Below is a small trained network, with its code and all its weights. Each question gives an input and a class and asks what happens when units are switched off, that is, made to give their printed mean instead of their output.

import numpy as np


def w(rows, s, z=0):
    codes = np.array(rows[::2]) - 128.0
    scale = np.full(codes.shape[1], s)
    scale[-1] = z or s
    return codes * scale


def norm(h):
    return h / np.sqrt((h * h).mean(-1, keepdims=True) + 1e-5)


def f(y):
    return np.maximum(y, 0)


def log_softmax(a):
    a = a - a.max(-1, keepdims=True)
    return a - np.log(np.exp(a).sum(-1, keepdims=True))


def net(x, mask):
    res = np.array(x, float).reshape(1, 5) / 4 @ E
    u = 0
    for l in range(2):
        y = f(norm(res) @ A[l][:, :-1].T + A[l][:, -1])
        res = res + np.where(mask[u : u + 11], y, B[l][:, -1]) @ B[l][:, :-1]
        u += 11
    return log_softmax(norm(res)[-1] @ U[:, :-1].T + U[:, -1])


A, B = {}, {}
E = w([
[212,133,90,166,254,108,188],'x0',
[122,163,165,103,173,115,130],'x1',
[51,207,182,223,86,144,190],'x2',
[100,112,68,139,137,147,73],'x3',
[59,152,188,66,179,227,158],'x4',
],0.0084)
A[0] = w([
[157,50,145,117,161,46,123,130],'L0N1',
[62,154,123,63,62,240,156,129],'L0N2',
[112,79,150,108,169,255,171,180],'L0N3',
[193,148,173,181,210,140,100,255],'L0N4',
[144,180,83,234,141,195,87,226],'L0N5',
[114,123,56,166,189,92,166,96],'L0N6',
[127,110,159,48,102,95,33,102],'L0N7',
[117,198,80,125,204,185,118,187],'L0N8',
[20,217,188,196,85,217,153,236],'L0N9',
[95,99,118,141,155,150,132,31],'L0N10',
[132,172,146,141,87,79,103,85],'L0N11',
],0.0086,0.0043)
B[0] = w([
[140,124,73,95,187,191,106,173],'L0N1',
[107,100,141,111,94,60,12,195],'L0N2',
[10,95,210,43,71,106,146,188],'L0N3',
[149,103,138,173,45,35,233,200],'L0N4',
[140,113,234,143,105,85,234,186],'L0N5',
[135,141,176,123,170,74,133,167],'L0N6',
[176,100,111,105,129,254,62,177],'L0N7',
[104,99,190,95,122,116,218,177],'L0N8',
[89,88,181,164,106,6,128,244],'L0N9',
[145,82,83,96,206,108,212,129],'L0N10',
[70,118,65,110,108,186,152,147],'L0N11',
],0.0084,0.011)
A[1] = w([
[145,70,69,176,100,118,24,179],'L1N1',
[64,148,78,41,124,145,124,81],'L1N2',
[123,54,107,97,160,8,116,86],'L1N3',
[38,59,104,54,71,120,167,200],'L1N4',
[143,185,144,148,207,153,135,3],'L1N5',
[78,199,130,163,75,118,185,172],'L1N6',
[102,206,84,144,190,165,132,3],'L1N7',
[58,109,177,1,140,135,179,119],'L1N8',
[80,46,108,124,202,122,169,7],'L1N9',
[126,24,110,22,167,104,149,215],'L1N10',
[101,122,148,19,173,80,169,178],'L1N11',
],0.0096,0.0047)
B[1] = w([
[102,176,139,72,137,204,254,192],'L1N1',
[133,99,207,225,171,228,79,147],'L1N2',
[187,98,48,196,189,147,188,213],'L1N3',
[74,204,146,95,145,202,79,246],'L1N4',
[110,180,201,219,181,156,79,128],'L1N5',
[61,75,158,117,143,139,168,189],'L1N6',
[180,136,38,78,69,155,140,128],'L1N7',
[129,133,106,122,72,206,63,210],'L1N8',
[229,79,77,75,117,162,199,143],'L1N9',
[205,247,15,150,151,186,60,240],'L1N10',
[139,156,37,122,95,184,72,213],'L1N11',
],0.0091,0.011)
U = w([
[136,169,50,55,131,216,131,92],'0',
[41,127,171,182,80,111,169,254],'1',
[190,122,49,196,165,105,150,131],'2',
[158,74,187,173,176,7,203,114],'3',
[83,135,104,133,114,200,42,36],'4',
[28,97,183,101,94,62,84,65],'5',
],0.011,0.0042)

Each question gives the input, the list of numbers given to net, and the class t.
The units are the neurons (one row each of A and B). Each row of codes is followed by its name. A weight is (code - 128) times the scale printed after its matrix; where a second scale follows, it is the last column's (A, B and U).
mask holds one flag per neuron, layer by layer. A switched-off neuron (its flag False) gives its mean, the last column of its row in B, instead of its output. The means were averaged over made-up inputs and are rounded, as every weight is.
A unit's drop is (log p(t) with every unit on - log p(t) with that unit switched off) / (log p(t) with every unit on - log p(t) with every unit switched off).
The circuit of an input: a set's keep is (log p(t) with only the set's units on - log p(t) with every unit switched off) / (log p(t) with every unit on - log p(t) with every unit switched off). Starting from the 12 units with the biggest drops (on a tie, the unit counted first), units are removed one at a time, each time the one whose removal leaves the highest keep (on an exact tie, the one counted first), for as long as the keep stays at least 0.8.
circuit, biggest first: the units of the circuit, biggest drop first
top k neurons: the k neurons with the biggest drops, biggest first
top k neurons in layer l: the k neurons of layer l with the biggest drops, biggest first
drop when u is switched off: that unit's drop, to one decimal
input [-1,5,2,-6,7], class 5: circuit, biggest first	(L0N9; L0N2)
input [-2,-7,-1,4,-6], class 0: circuit, biggest first	(L1N1; L0N9)
input [1,0,1,4,4], class 1: circuit, biggest first	(L0N9)
input [3,-4,1,-5,-7], class 3: circuit, biggest first	(L1N10; L1N8)
input [0,7,-7,-4,4], class 4: circuit, biggest first	(L1N8; L1N1)
input [-6,5,7,5,4], class 5: top 2 neurons in layer 0	(L0N2; L0N9)
input [2,2,-3,-6,-3], class 2: top 2 neurons in layer 0	(L0N3; L0N4)
input [-8,-2,-2,-6,-3], class 0: top 2 neurons	(L1N1; L0N3)
input [7,3,1,4,3], class 1: top 2 neurons in layer 0	(L0N4; L0N5)
input [-5,2,-3,-3,-7], class 0: top 2 neurons	(L1N1; L0N3)
input [-8,2,2,4,6], class 5: top 3 neurons in layer 0	(L0N9; L0N2; L0N1)
input [-6,5,1,-7,6], class 5: top 3 neurons in layer 0	(L0N9; L0N2; L0N1)
input [-5,-7,2,-6,5], class 5: top 2 neurons	(L0N9; L0N2)
input [0,2,-1,-4,7], class 4: top 2 neurons in layer 1	(L1N8; L1N11)
input [3,2,5,7,3], class 1: top neuron	(L0N3)
input [4,5,1,3,-8], class 3: drop when L1N10 is switched off	0.2
input [-4,-8,2,7,0], class 1: drop when L1N1 is switched off	0.2
input [6,-3,4,7,-3], class 3: drop when L0N3 is switched off	0.0
